Below is a small trained network, with its code and all its weights. Each question gives an input and a target symbol and asks what happens when units are switched off, that is, made to give their printed mean instead of their output.

import numpy as np


def w(rows, s, z=0):
    codes = np.array(rows[::2]) - 128.0
    scale = np.full(codes.shape[1], s)
    scale[-1] = z or s
    return codes * scale


def f(y):
    return np.maximum(y, 0)


def softmax(a):
    e = np.exp(a - a.max(-1, keepdims=True))
    return e / e.sum(-1, keepdims=True)


def log_softmax(a):
    a = a - a.max(-1, keepdims=True)
    return a - np.log(np.exp(a).sum(-1, keepdims=True))


def net(x, mask):
    ids = ['ΘΠΨαεμφ'.index(c) for c in x.split()]
    T = len(ids)
    res = E[ids] + P[:T]
    u = 0
    for l in range(2):
        r = res
        for j in range(2):
            rows = slice(3 * j, 3 * j + 3)
            q, k, v = (r @ M[l][rows].T for M in (Q, K, V))
            z = softmax(np.where(np.tri(T) > 0, q @ k.T / 3**0.5, -1e9)) @ v
            o = O[l][rows]
            res = res + np.where(mask[u + j], z, o[:, -1]) @ o[:, :-1]
        u += 2
        y = f(res @ A[l][:, :-1].T + A[l][:, -1])
        res = res + np.where(mask[u : u + 8], y, B[l][:, -1]) @ B[l][:, :-1]
        u += 8
    return log_softmax(res[-1] @ U[:, :-1].T + U[:, -1])


Q, K, V, O, A, B = {}, {}, {}, {}, {}, {}
E = w([
[86,178,114,146,138,130,147,30,220,104,152,104],'Θ',
[183,101,67,226,103,117,153,137,119,140,117,99],'Π',
[141,129,128,31,164,63,199,165,85,139,77,102],'Ψ',
[113,112,120,79,59,43,218,112,128,129,90,156],'α',
[112,68,112,136,128,117,137,151,66,112,7,148],'ε',
[173,58,146,87,93,129,104,164,139,165,185,101],'μ',
[115,96,216,116,118,189,177,131,122,48,66,135],'φ',
],0.019)
P = w([
[84,175,75,62,140,141,178,135,112,112,78,46],'0',
[88,159,135,129,139,4,54,80,80,77,101,61],'1',
[218,139,58,114,162,173,120,96,139,87,116,148],'2',
[99,118,128,65,118,153,151,114,106,161,112,89],'3',
[115,131,194,153,90,30,47,111,65,90,118,103],'4',
[193,59,87,151,143,174,170,121,124,88,187,193],'5',
[117,82,134,103,82,189,121,131,147,148,128,137],'6',
[120,109,216,192,41,48,67,140,78,62,161,170],'7',
[192,35,128,141,236,84,222,139,120,129,164,134],'8',
[129,109,124,137,57,128,150,197,179,173,87,134],'9',
],0.011)
Q[0] = w([
[158,103,192,69,94,115,125,75,152,122,83,120],'L0H1',
[83,121,87,153,154,160,171,118,196,173,131,146],'L0H1',
[106,113,75,99,157,203,133,109,125,132,72,215],'L0H1',
[157,164,122,178,211,178,100,199,140,134,173,127],'L0H2',
[111,159,254,111,142,159,100,209,106,135,155,128],'L0H2',
[151,130,107,138,112,113,146,146,64,176,168,146],'L0H2',
],0.0078)
K[0] = w([
[111,99,188,75,167,135,121,82,106,89,174,173],'L0H1',
[106,205,89,124,109,121,82,97,153,83,150,152],'L0H1',
[94,129,149,117,98,127,97,111,160,119,22,72],'L0H1',
[118,32,125,154,159,231,67,139,66,209,192,22],'L0H2',
[172,90,176,1,149,193,23,142,137,53,103,139],'L0H2',
[160,130,41,116,42,80,97,218,70,113,148,71],'L0H2',
],0.0065)
V[0] = w([
[99,74,74,251,110,143,100,139,121,127,118,115],'L0H1',
[167,147,55,195,81,149,67,184,116,197,98,135],'L0H1',
[202,88,165,23,116,74,90,210,89,149,57,151],'L0H1',
[160,168,107,174,135,119,180,129,95,2,69,126],'L0H2',
[61,118,151,56,63,130,39,182,184,84,121,46],'L0H2',
[103,84,118,109,122,140,138,177,122,113,201,103],'L0H2',
],0.0054)
O[0] = w([
[108,121,78,255,97,171,132,62,89,171,92,134,105],'L0H1',
[82,86,139,76,158,138,105,70,136,112,143,106,46],'L0H1',
[75,125,68,141,148,116,92,127,197,74,105,124,158],'L0H1',
[74,221,125,149,106,117,106,208,146,120,142,67,253],'L0H2',
[101,71,134,143,163,166,161,105,69,141,158,78,134],'L0H2',
[148,184,79,147,97,147,182,47,142,155,137,127,98],'L0H2',
],0.0073,0.0052)
A[0] = w([
[169,90,49,75,172,238,99,159,131,189,194,67,122],'L0N1',
[57,140,155,211,75,69,92,104,42,107,126,104,249],'L0N2',
[111,82,111,195,134,126,107,151,148,67,160,135,251],'L0N3',
[156,146,133,254,210,228,169,178,119,118,135,110,85],'L0N4',
[49,113,124,101,79,143,156,212,199,137,102,111,124],'L0N5',
[127,81,69,159,201,135,132,31,101,159,152,169,49],'L0N6',
[109,158,186,73,69,79,129,67,108,194,148,161,213],'L0N7',
[173,178,110,146,200,227,90,96,76,122,176,192,60],'L0N8',
],0.0068,0.0025)
B[0] = w([
[176,195,129,146,106,140,134,150,47,151,152,148,171],'L0N1',
[186,111,186,112,125,113,79,102,79,92,166,110,255],'L0N2',
[145,100,108,112,156,129,88,141,166,111,99,142,209],'L0N3',
[146,85,122,79,107,111,129,86,180,161,110,120,192],'L0N4',
[118,80,124,124,142,170,132,82,93,164,174,109,240],'L0N5',
[46,90,161,131,132,134,93,6,148,130,174,63,138],'L0N6',
[146,103,127,88,109,97,92,150,176,107,150,128,188],'L0N7',
[139,82,146,195,194,129,163,154,120,78,165,99,133],'L0N8',
],0.012,0.007)
Q[1] = w([
[126,129,99,76,53,200,180,86,186,140,189,39],'L1H1',
[131,183,50,173,68,192,225,138,145,222,78,192],'L1H1',
[116,111,205,115,21,32,26,99,104,135,162,77],'L1H1',
[96,191,81,173,230,180,138,124,41,182,71,146],'L1H2',
[106,115,248,143,96,98,2,153,111,83,160,113],'L1H2',
[135,194,93,163,142,36,129,155,130,160,176,199],'L1H2',
],0.0072)
K[1] = w([
[198,81,153,144,173,90,164,167,158,158,144,101],'L1H1',
[133,157,95,103,164,61,161,86,142,137,119,27],'L1H1',
[90,67,149,126,136,141,122,96,157,138,165,254],'L1H1',
[161,165,71,105,198,114,125,115,48,118,125,73],'L1H2',
[131,71,143,197,85,229,94,158,120,127,174,224],'L1H2',
[180,113,29,67,77,117,91,103,155,163,170,163],'L1H2',
],0.0093)
V[1] = w([
[132,36,64,121,107,98,101,173,51,160,66,183],'L1H1',
[191,107,165,106,201,170,138,130,146,107,26,65],'L1H1',
[166,180,100,172,240,138,16,152,100,188,151,47],'L1H1',
[111,123,90,169,158,43,128,114,159,116,135,96],'L1H2',
[223,96,114,170,79,123,148,106,171,141,166,172],'L1H2',
[145,204,120,134,103,150,39,161,96,187,253,115],'L1H2',
],0.0061)
O[1] = w([
[163,148,200,165,177,90,189,151,175,163,54,2,182],'L1H1',
[121,139,86,167,87,133,167,189,125,73,173,106,254],'L1H1',
[180,177,20,54,110,160,109,118,98,82,126,53,136],'L1H1',
[169,128,173,83,128,133,79,92,109,51,64,181,99],'L1H2',
[143,138,66,146,225,174,106,138,57,103,91,118,151],'L1H2',
[132,69,88,49,138,43,126,144,133,142,121,81,98],'L1H2',
],0.0079,0.0042)
A[1] = w([
[76,167,117,79,152,172,181,180,164,178,143,167,148],'L1N1',
[112,190,187,123,119,76,104,103,132,110,57,137,24],'L1N2',
[8,200,82,112,126,137,83,89,189,108,105,130,64],'L1N3',
[87,143,138,112,150,184,165,130,57,101,98,132,228],'L1N4',
[91,92,181,73,101,107,121,121,177,254,183,88,42],'L1N5',
[178,212,86,165,173,75,130,169,98,130,113,136,254],'L1N6',
[135,137,105,95,137,51,47,120,130,88,110,165,41],'L1N7',
[119,86,183,158,122,145,81,78,94,83,126,127,88],'L1N8',
],0.0087,0.0028)
B[1] = w([
[175,35,172,46,200,177,205,126,160,159,249,106,176],'L1N1',
[189,45,216,128,80,171,179,82,81,130,93,145,163],'L1N2',
[173,156,87,79,153,165,37,207,190,85,1,241,147],'L1N3',
[80,153,121,109,53,95,26,218,201,139,201,186,168],'L1N4',
[68,178,66,140,162,139,115,116,73,97,49,173,255],'L1N5',
[132,142,188,55,58,175,96,126,174,142,90,181,203],'L1N6',
[68,123,118,44,145,241,145,160,158,175,204,165,230],'L1N7',
[84,184,68,141,157,121,116,133,69,186,102,128,246],'L1N8',
],0.0082,0.0074)
U = w([
[134,184,106,115,90,166,85,244,154,88,54,255,114],'Θ',
[206,96,159,133,92,131,163,101,107,61,125,121,228],'Π',
[128,55,105,121,219,79,123,140,149,114,179,79,146],'Ψ',
[96,83,157,129,153,119,142,50,108,166,125,150,118],'α',
[50,197,116,180,88,73,76,202,124,109,127,127,194],'ε',
[91,195,64,145,138,170,123,136,88,171,105,131,46],'μ',
[72,151,146,134,67,153,119,125,158,199,171,133,1],'φ',
],0.0077,0.0046)

Each question gives the input, a string of symbols that net reads in full, and the target symbol t.
The units are the heads (3 rows each of Q, K, V and O) and the neurons (one row each of A and B). Each row of codes is followed by its name. A weight is (code - 128) times the scale printed after its matrix; where a second scale follows, it is the last column's (O, A, B and U).
mask holds one flag per unit, layer by layer, with each layer's heads first. A switched-off unit (its flag False) gives its mean, the last column of its rows in O or B, instead of its output. The means were averaged over made-up inputs and are rounded, as every weight is.
A unit's drop is (log p(t) with every unit on - log p(t) with that unit switched off) / (log p(t) with every unit on - log p(t) with every unit switched off).
The circuit of an input: a set's keep is (log p(t) with only the set's units on - log p(t) with every unit switched off) / (log p(t) with every unit on - log p(t) with every unit switched off). Starting from the 12 units with the biggest drops (on a tie, the unit counted first), units are removed one at a time, each time the one whose removal leaves the highest keep (on an exact tie, the one counted first), for as long as the keep stays at least 0.8.
circuit, biggest first: the units of the circuit, biggest drop first
unit that matters most: the unit with the biggest drop
top k neurons: the k neurons with the biggest drops, biggest first
top k neurons in layer l: the k neurons of layer l with the biggest drops, biggest first
which heads matter: for each layer, one digit per head in row order, 1 if its drop is at least 0.15 and else 0, layers parted by /
input α ε φ α Θ Θ φ α, target ε: unit that matters most	L1H2
input Ψ ε Θ φ Ψ μ, target Θ: circuit, biggest first	[L0N1 L0N2 L0N5]
input Π φ ε α Π ε Θ Ψ μ, target Θ: circuit, biggest first	[L0N1 L1N6 L0N5]
input φ α Π Π Θ, target μ: top 4 neurons	[L0N2 L1N8 L0N4 L1N7]
input μ μ Θ μ Π α, target Θ: circuit, biggest first	[L0N2 L0H2]
input α Π Θ μ φ Π Θ Θ μ, target Π: which heads matter	01 / 00
input ε Θ α μ Π Θ, target Π: circuit, biggest first	[L0H1 L1N8 L1N7]
input Π α Θ μ Π Π Θ α φ, target Θ: circuit, biggest first	[L1H2 L1N4]
input Π Θ Θ Π Θ, target μ: which heads matter	10 / 11
input φ Θ ε α μ α φ μ Ψ, target Θ: which heads matter	01 / 01
input ε Ψ Θ Π μ α Π Π Π, target α: which heads matter	10 / 10
input ε Ψ Ψ, target Π: which heads matter	10 / 01
input ε Θ Ψ μ Π, target Ψ: top 2 neurons	[L0N1 L0N2]
input φ φ ε Θ φ Π, target Θ: top 2 neurons in layer 0	[L0N5 L0N3]
input φ Π Θ ε ε Θ Π Θ α μ, target μ: circuit, biggest first	[L1N5 L0N5]
input Θ α φ α ε μ Π Ψ, target Ψ: circuit, biggest first	[L1H2]
input Θ Ψ α Π Ψ, target α: which heads matter	00 / 10
input ε Ψ φ Θ α φ φ ε μ Π, target Π: top 2 neurons	[L1N8 L1N7]
input ε α Θ α Ψ, target α: circuit, biggest first	[L1H1 L1N2 L0N5]
input Θ φ Π, target Θ: top 2 neurons	[L0N5 L1N6]
input μ Ψ Ψ, target Π: which heads matter	11 / 01
input Π α Θ Θ Θ, target φ: top 4 neurons	[L1N7 L0N2 L0N7 L1N5]
input Θ α Θ α Θ μ Ψ α, target Ψ: top 2 neurons	[L0N2 L0N1]
input Θ φ Π μ Θ, target Ψ: circuit, biggest first	[L1H2 L0N1]
input φ Π φ Θ, target Θ: circuit, biggest first	[L1N3]
